Below are the code and all the weights of a small trained network. Each question names an input and a target symbol and asks about switching units off, where a switched-off unit gives its printed mean instead of its output.

import numpy as np


def w(rows, s, z=0):
    codes = np.array(rows[::2]) - 128.0
    scale = np.full(codes.shape[1], s)
    scale[-1] = z or s
    return codes * scale


def softmax(a):
    e = np.exp(a - a.max(-1, keepdims=True))
    return e / e.sum(-1, keepdims=True)


def log_softmax(a):
    a = a - a.max(-1, keepdims=True)
    return a - np.log(np.exp(a).sum(-1, keepdims=True))


def net(x, mask):
    ids = ['ΘΛΞγεημσφ'.index(c) for c in x.split()]
    T = len(ids)
    res = E[ids] + P[:T]
    u = 0
    for l in range(3):
        r = res
        for j in range(2):
            rows = slice(2 * j, 2 * j + 2)
            q, k, v = (r @ M[l][rows].T for M in (Q, K, V))
            z = softmax(np.where(np.tri(T) > 0, q @ k.T / 2**0.5, -1e9)) @ v
            o = O[l][rows]
            res = res + np.where(mask[u + j], z, o[:, -1]) @ o[:, :-1]
        u += 2
    return log_softmax(res[-1] @ U[:, :-1].T + U[:, -1])


Q, K, V, O = {}, {}, {}, {}
E = w([
[215,107,77,119,215,132,125,112,60,235],'Θ',
[171,77,2,145,202,94,118,109,168,150],'Λ',
[213,86,81,91,125,137,148,228,121,195],'Ξ',
[143,110,139,192,159,166,50,179,159,85],'γ',
[145,76,176,92,141,104,199,144,91,108],'ε',
[87,116,79,90,161,164,110,120,106,11],'η',
[144,125,101,174,57,156,148,163,124,132],'μ',
[155,233,165,110,101,167,215,144,150,98],'σ',
[99,209,57,111,94,200,149,162,32,140],'φ',
],0.022)
P = w([
[150,183,129,115,98,9,12,99,74,112],'0',
[204,130,92,150,103,73,129,106,89,112],'1',
[183,128,120,145,123,99,124,101,96,90],'2',
[176,113,130,154,134,113,134,105,97,103],'3',
[164,99,137,155,146,122,137,100,106,118],'4',
[144,100,134,155,146,127,148,108,112,124],'5',
[132,106,136,152,150,136,154,114,118,129],'6',
[122,114,128,154,156,150,156,114,120,145],'7',
[113,131,138,158,146,161,169,125,125,148],'8',
[101,131,122,143,160,168,169,131,128,157],'9',
[103,137,129,155,164,172,169,132,130,170],'10',
],0.012)
Q[0] = w([
[93,133,128,255,142,177,172,109,134,40],'L0H1',
[200,136,104,43,100,69,240,134,149,162],'L0H1',
[90,105,188,90,137,148,91,51,174,117],'L0H2',
[94,201,99,115,114,23,154,122,142,185],'L0H2',
],0.0083)
K[0] = w([
[2,172,159,186,143,175,148,114,137,87],'L0H1',
[137,109,179,99,60,63,164,120,148,158],'L0H1',
[191,132,136,91,105,109,137,95,125,60],'L0H2',
[143,175,115,139,85,1,100,140,99,113],'L0H2',
],0.0098)
V[0] = w([
[143,160,141,167,157,192,73,191,15,110],'L0H1',
[102,62,127,130,130,253,94,70,149,119],'L0H1',
[72,108,108,74,134,181,175,106,142,122],'L0H2',
[158,166,106,112,110,59,134,128,45,34],'L0H2',
],0.0047)
O[0] = w([
[157,127,112,221,116,100,188,155,154,130,255],'L0H1',
[129,112,124,111,147,128,126,193,129,124,87],'L0H1',
[81,121,38,185,134,118,191,181,120,164,112],'L0H2',
[250,51,132,85,100,182,118,157,145,105,218],'L0H2',
],0.012,0.0067)
Q[1] = w([
[255,157,118,149,154,154,189,160,116,63],'L1H1',
[193,77,86,110,210,115,171,195,42,137],'L1H1',
[41,126,151,94,98,139,101,86,94,118],'L1H2',
[100,78,137,106,173,103,104,177,198,175],'L1H2',
],0.0083)
K[1] = w([
[2,181,157,182,170,229,192,204,91,207],'L1H1',
[41,88,144,139,120,181,193,138,171,145],'L1H1',
[221,92,128,150,105,89,45,135,135,126],'L1H2',
[85,127,192,220,84,105,50,91,70,63],'L1H2',
],0.0081)
V[1] = w([
[34,196,118,156,45,122,63,124,2,181],'L1H1',
[136,88,90,182,74,62,176,117,215,118],'L1H1',
[197,115,192,194,152,95,152,91,208,174],'L1H2',
[161,140,131,40,110,198,118,216,217,179],'L1H2',
],0.0069)
O[1] = w([
[60,2,138,91,72,135,40,53,102,127,253],'L1H1',
[158,6,60,179,187,194,214,140,120,37,138],'L1H1',
[244,183,140,119,103,123,177,160,137,194,43],'L1H2',
[129,82,93,53,123,133,82,194,169,197,202],'L1H2',
],0.0094,0.0043)
Q[2] = w([
[151,179,127,82,160,60,101,138,95,143],'L2H1',
[124,114,109,144,145,215,179,111,103,143],'L2H1',
[124,85,65,98,122,170,203,87,96,132],'L2H2',
[114,225,101,180,102,168,2,208,101,129],'L2H2',
],0.0078)
K[2] = w([
[192,180,93,91,188,100,134,119,83,90],'L2H1',
[36,24,98,138,176,112,157,132,119,142],'L2H1',
[31,111,96,77,116,143,178,136,71,167],'L2H2',
[127,72,246,136,191,164,61,98,255,125],'L2H2',
],0.0071)
V[2] = w([
[176,114,120,209,146,134,163,165,237,74],'L2H1',
[112,82,124,90,169,92,84,53,119,104],'L2H1',
[135,166,122,33,12,54,149,149,120,36],'L2H2',
[210,30,145,1,159,62,232,109,50,53],'L2H2',
],0.0055)
O[2] = w([
[173,157,146,38,63,101,105,137,116,44,195],'L2H1',
[104,139,88,82,130,63,133,125,96,162,102],'L2H1',
[64,172,146,158,118,226,179,153,183,94,249],'L2H2',
[77,2,158,80,249,49,65,57,173,145,252],'L2H2',
],0.0098,0.0038)
U = w([
[197,175,133,169,162,98,99,96,59,155,68],'Θ',
[164,196,14,98,67,13,127,62,171,116,113],'Λ',
[153,144,104,81,112,107,97,254,189,194,101],'Ξ',
[180,197,118,150,113,78,62,181,66,107,88],'γ',
[86,137,214,165,182,45,159,169,115,111,217],'ε',
[97,179,106,74,159,129,65,179,110,62,55],'η',
[183,89,130,112,50,221,41,55,76,101,182],'μ',
[121,229,142,120,126,131,144,134,188,161,252],'σ',
[137,144,97,214,141,151,203,157,112,113,88],'φ',
],0.0047,0.0032)

Each question gives the input, a string of symbols that net reads in full, and the target symbol t.
The units are the heads (2 rows each of Q, K, V and O). Each row of codes is followed by its name. A weight is (code - 128) times the scale printed after its matrix; where a second scale follows, it is the last column's (O and U).
mask holds one flag per head, layer by layer. A switched-off head (its flag False) gives its mean, the last column of its rows in O, instead of its output. The means were averaged over made-up inputs and are rounded, as every weight is.
A unit's drop is (log p(t) with every unit on - log p(t) with that unit switched off) / (log p(t) with every unit on - log p(t) with every unit switched off).
The circuit of an input: a set's keep is (log p(t) with only the set's units on - log p(t) with every unit switched off) / (log p(t) with every unit on - log p(t) with every unit switched off). Starting from all 6 units, units are removed one at a time, each time the one whose removal leaves the highest keep (on an exact tie, the one counted first), for as long as the keep stays at least 0.8.
circuit, biggest first: the units of the circuit, biggest drop first
unit that matters most: the unit with the biggest drop
heads that matter: for each layer, one digit per head in row order, 1 if its drop is at least 0.15 and else 0, layers parted by /
drop when u is switched off: that unit's drop, to one decimal
input φ Λ ε μ Ξ Λ μ, target φ: heads that matter => 00 / 11 / 01
input φ Λ φ, target Λ: unit that matters most => L2H1
input μ η φ ε μ γ η, target φ: circuit, biggest first => (L1H1 L0H2)
input Θ ε σ, target σ: circuit, biggest first => (L1H1 L0H2 L0H1)
input μ ε ε Ξ μ μ φ μ μ Λ Λ, target φ: circuit, biggest first => (L1H1 L0H2 L2H2)
input μ φ φ, target φ: heads that matter => 10 / 11 / 11
input Ξ φ Λ η μ, target φ: heads that matter => 11 / 10 / 01
input μ Λ φ μ μ η, target φ: circuit, biggest first => (L1H1 L0H2 L2H2)
input φ μ ε ε η, target ε: circuit, biggest first => (L0H1 L0H2 L1H1 L2H2)
input φ Ξ Λ Ξ ε η, target ε: circuit, biggest first => (L0H1 L2H2 L1H1 L0H2)
input φ γ η Λ ε μ Θ, target φ: heads that matter => 00 / 10 / 01
input μ μ γ, target γ: heads that matter => 01 / 10 / 11
input μ Θ ε φ Ξ, target μ: heads that matter => 00 / 11 / 00
input Λ μ ε Λ η, target η: circuit, biggest first => (L2H1 L1H1)
input γ Ξ Θ Ξ ε Λ Ξ ε Ξ φ ε, target μ: circuit, biggest first => (L1H1 L2H1)
input φ Ξ μ Ξ φ, target Ξ: heads that matter => 00 / 01 / 00
input ε Ξ Θ μ φ η μ Θ, target φ: heads that matter => 01 / 10 / 01
input μ μ μ φ Λ, target μ: circuit, biggest first => (L1H1 L1H2)
input Θ Ξ φ Θ Ξ ε φ μ φ Λ, target μ: circuit, biggest first => (L1H1)
input ε Λ η, target η: circuit, biggest first => (L2H1 L0H2 L1H1 L2H2)
input ε φ μ φ φ Λ μ Ξ, target φ: circuit, biggest first => (L1H1 L0H2)
input φ Ξ φ, target Ξ: heads that matter => 01 / 01 / 00
input φ Ξ Ξ Θ φ Ξ γ, target γ: unit that matters most => L2H2
input Ξ μ φ σ, target μ: drop when L0H2 is switched off => -0.1
